Each row is followed by its class.
[-1.31  0.21 -3.85 -0.55 -1.21 -2.36  3.49  1.28 -1.10  1.42  0.23  3.70
  0.89 -0.42 -2.14  0.10  0.82 -0.38  0.50  0.33  0.61  1.14 -0.46  3.48
 -1.14 -2.83  2.35 -1.65  1.13  0.16  0.28  0.09  0.28  7.95 -0.97 -1.46
 -0.33 -0.26  5.74 -1.45 -2.82  3.99  0.74 -1.09 -1.14  0.63  0.82 -0.45
 -0.56 -0.58 -1.19 -0.94 -2.85  0.31  0.09 -3.40] : B
[ 1.36 -0.69 -2.53 -0.35 -1.62  0.47  0.14 -2.44 -3.19 -1.13 -1.48  0.25
  0.54 -0.22 -2.76 -0.19  1.89  0.43  0.28 -1.56  0.20 -0.32  0.98  2.19
  0.00  0.17  3.31  2.86  0.34  1.27  1.06 -1.45  2.01  7.62 -0.24 -0.64
  0.97  1.16  5.75 -0.13 -4.43  4.53  1.89 -1.35  2.45  0.34  0.57 -1.52
  0.46 -0.34 -0.75 -3.25  0.41  0.35  1.82 -3.61] : K
[-1.17 -0.18 -4.71 -1.48 -1.42 -0.15 -0.99 -2.23  1.67 -1.16  0.84  1.84
 -0.74 -2.02 -1.08  0.09  0.90  0.56  0.14 -1.86  1.90  0.51 -0.07 -0.58
 -1.27 -1.84 -2.73  1.81  1.26 -0.41  1.12  0.01 -1.38  1.69 -0.26 -2.05
 -1.53 -1.25 -0.78 -2.36 -4.78  1.39  0.99  0.00 -0.33  0.42  1.33  1.14
  0.55 -0.95 -0.58 -0.39  0.86  1.02 -0.35  0.88] : P
[ 1.02  0.02 -2.75 -0.33 -2.02 -0.05  0.25 -2.46 -1.79 -0.26 -0.71  0.14
 -0.88  1.60 -1.15 -1.16  0.54  2.20 -0.78 -1.94  2.92  1.43 -0.59  1.12
 -1.44 -2.63 -2.56  0.57  1.46  2.10 -0.16 -0.31 -1.46  5.06  1.09 -1.30
  0.08 -1.32 -1.50  1.18 -2.49  1.75 -0.51 -1.21  0.82 -0.50  0.54 -2.03
  0.66  0.90  0.07 -0.26  0.32 -0.25  0.47 -0.85] : B
[-1.16  0.51 -1.98  0.08 -3.04 -1.50  1.00  0.33 -2.51 -0.65 -0.33  2.36
 -0.11  1.38 -2.22  0.82  0.68  1.95  0.73  0.30  0.32  1.40  0.53  2.40
 -1.10 -2.14 -0.89  0.82  2.58  2.93  0.47  0.47 -0.98 -0.80 -0.45 -0.12
 -0.36 -0.85 -2.08  0.76 -1.82  1.12  0.96 -1.09  1.50  1.53 -0.22  1.02
  0.21 -0.21 -0.18 -0.10 -0.86 -0.07 -0.39 -3.44] : B
[-0.36  0.17 -3.08  0.00 -1.61 -1.13  0.87  1.02 -2.76 -0.55 -0.26 -1.38
  2.42 -0.81  0.70 -1.20  0.36  1.42 -0.70 -1.31  0.40 -1.23 -0.25  0.99
  0.58 -1.61  0.23  0.07  1.29 -1.80 -0.55 -1.24  0.16  0.99 -0.89 -0.12
  1.49  0.33  1.74  2.04 -4.18  4.56  0.43 -1.87  0.71 -0.40  1.86  0.34
  0.24 -0.34 -1.16 -2.60  1.43 -0.35  0.58 -0.11] : K
[-0.29  0.52 -1.28 -0.04 -0.86 -1.59  1.01  4.34 -3.73 -1.32 -1.09  2.53
  0.60 -1.73 -1.57  0.28 -0.44  1.52  0.10 -4.39 -0.33  0.19  1.00  3.70
  0.00 -1.71 -2.21 -0.91  2.58 -1.59  2.95  0.01 -0.43  2.91 -0.30 -0.14
 -0.65 -0.18 -0.50  2.29 -0.90  3.50 -0.02 -0.95 -0.09  1.71  1.62  2.59
  0.40 -0.33 -0.71 -1.77  0.72 -0.04 -0.17 -0.97] : B
[-1.96  0.65 -1.22 -0.22 -1.20 -1.25  0.60  2.62 -1.67 -0.05  0.64 -1.91
  0.63  0.07 -0.39 -0.29 -0.28  0.20 -0.57 -2.47  0.74 -0.80  0.15  2.18
 -0.98  0.42 -0.69 -0.35  1.86 -0.63  0.11  0.20  1.58  8.44  0.61 -0.14
 -0.38  0.85  8.44  3.81 -1.33  5.07  0.47  0.04 -0.13  2.14  0.55 -1.69
  0.84  1.03  0.94 -0.47 -0.40  0.26 -0.01 -1.83] : B
[ 0.59  1.34 -1.74 -0.33 -0.99 -0.56  2.37  2.90 -1.37 -0.41 -0.85  2.42
  0.92  0.33 -0.76 -1.11 -0.57  1.22  0.89 -2.32  1.72  1.43  0.08  1.63
 -0.58 -0.37 -0.81 -0.98  1.40  0.67  1.19  0.59  0.72  2.70 -0.31  1.02
  0.74 -0.07 -1.78  2.26 -3.84  0.41  0.63 -0.39 -1.30  0.46  1.48 -0.59
 -0.74 -0.68 -0.36 -0.77 -0.30  0.51  0.27  0.94] : B
[-2.14  0.10  3.43 -0.28 -2.49  0.16  0.65  0.67 -6.47  0.11  0.89  1.25
 -0.03  2.17 -1.28  1.07 -0.32 -0.09 -0.42 -0.73 -2.86 -0.36 -0.36  1.94
 -1.08 -1.64  7.03 -2.29  1.36  3.12  1.02 -0.49 -1.38  4.63  0.06 -4.20
 -2.91  1.53  4.28  0.19 -3.65  7.69  1.01 -2.38  1.53  1.90  2.57  0.28
  0.00  1.41 -3.30  0.07 -0.89 -0.15 -0.42 -6.83] : B
[-1.70  1.38 -0.49  0.72 -2.29 -1.17  3.85  0.13 -1.80  0.01 -0.14  1.71
 -1.72  0.14 -2.33  0.42  0.70  1.18 -3.30 -1.08  1.13  0.77  1.06  1.15
 -1.18 -2.15 -4.85 -1.28  2.24  0.76 -0.80  0.71 -1.03 -5.31  0.09 -0.12
  1.55 -1.50 -5.74  2.19  0.34  1.01 -2.30 -1.39 -0.82 -0.83  2.05 -0.12
  0.26  0.32 -0.42  0.24  0.82  0.16  0.21 -2.10] : K
[ 0.24  0.69 -3.60 -0.08 -3.13 -2.06  0.24  2.53 -3.48 -0.99  0.19  0.85
 -0.77 -0.74 -1.33  0.11  0.37  2.34  1.31 -1.04  1.52  1.20 -1.32  3.00
 -0.83 -2.22 -2.09  0.82  2.64  0.66  0.03  0.44 -1.42 -3.73  0.29 -1.82
  0.17 -1.42  0.85  0.80 -0.69  2.51  0.74 -1.45  1.69  1.80  1.87  2.08
  0.72 -0.47 -0.66 -1.99 -0.52  0.82 -0.40 -2.21] : B
[-0.10  0.39 -0.50  0.31 -2.98  0.01  1.21 -0.67 -2.89 -1.29 -0.78 -4.74
  0.51 -0.74 -1.86  0.76  1.56  1.31 -1.20 -1.24  0.78  0.30 -0.26  1.33
  0.26 -1.20 -2.76  2.16  1.71  2.14 -0.08 -0.76 -1.25  6.37  0.35  1.10
  3.24  1.06  2.93  4.56 -3.44  2.49  0.41 -1.50  1.90  0.39  0.69 -2.74
  0.83  0.79 -1.15 -1.91  1.30 -1.07  0.54 -3.73] : K
[ 0.18  0.09 -0.14 -0.06 -0.92  1.30 -1.92  3.49 -2.96 -1.67 -1.67 -2.73
  0.44 -0.24 -1.90 -0.76  1.08  2.38  0.69 -2.82  0.50 -0.81  0.09  0.77
 -0.03 -1.47  2.82  3.14  0.68  0.40  1.49 -0.68 -0.26  0.43 -0.03 -0.24
  1.41 -0.06 -0.77  1.38 -3.83  0.77  1.17 -1.32  2.96  1.00  0.14  0.09
  0.57 -0.01 -1.72 -2.67  1.91  0.66  0.25  0.63] : K
[-2.76  1.83  0.30 -0.98 -2.57  0.32  3.60  3.68  0.58 -0.39  0.32  1.01
 -0.05  0.34 -1.28  0.84  1.34 -0.47 -1.84 -1.62  0.55  0.65 -0.79  1.95
 -1.08 -2.47 -0.82  1.13  2.27  1.42  0.81  0.61 -1.13  4.83 -0.41  0.07
  0.29  0.17  2.15  1.34 -2.46  1.82 -0.63 -1.67 -1.32  1.17  0.87 -0.80
  0.37  1.60 -1.23 -0.09 -0.76  0.08  0.98 -2.48] : B
[-1.23  0.87 -5.64 -0.03 -2.26  0.10  2.02 -1.28 -2.94  1.17 -0.69 -0.90
 -0.23 -2.29 -2.68  0.26  0.72  0.54 -1.66  0.72  1.68  0.60 -0.21  2.57
 -0.37 -3.21 -0.45 -1.79  1.75  0.63  0.99 -1.00 -0.91  7.88 -0.27 -0.36
  1.84 -2.44  1.26  2.31 -2.37  3.34  0.63 -0.94 -0.04 -0.86 -1.04 -0.23
  0.13  0.44 -1.31 -1.32 -0.08  1.09  0.24 -1.80] : A
[-0.58  0.88 -1.62  0.11 -0.27 -1.59  2.16 -0.23 -1.79 -1.07  0.25 -0.26
  0.33 -0.36 -0.77 -1.06 -0.12  1.64 -0.92 -0.99  0.12  1.21 -0.12  1.29
 -0.01  0.05 -4.46 -0.19  2.14 -2.12 -0.71  0.10  0.52  1.87 -0.40  0.74
  0.99 -0.45  1.83  3.08 -2.44  2.31 -0.08  0.08  0.33  0.77  0.85 -0.14
  0.30 -0.76 -0.08 -0.52  1.04  0.10  0.32 -0.44] : A
[ 1.17  2.98  2.47  0.14 -1.03 -0.16  0.41  0.85 -2.56 -2.46 -1.46  2.19
  1.06  3.56 -2.75 -0.12 -0.43  2.60 -0.12 -3.15 -1.16 -0.05 -0.33  0.80
  0.09  2.23  1.16  0.37  0.54  1.51 -0.54 -0.78  1.49  3.72  0.74  1.44
  0.66  0.40 -2.84  2.40 -2.05  0.57 -1.42 -1.07  1.30  2.93  1.29 -1.15
  0.69  0.31 -0.36 -0.92  0.15  0.37 -0.20 -1.87] : K
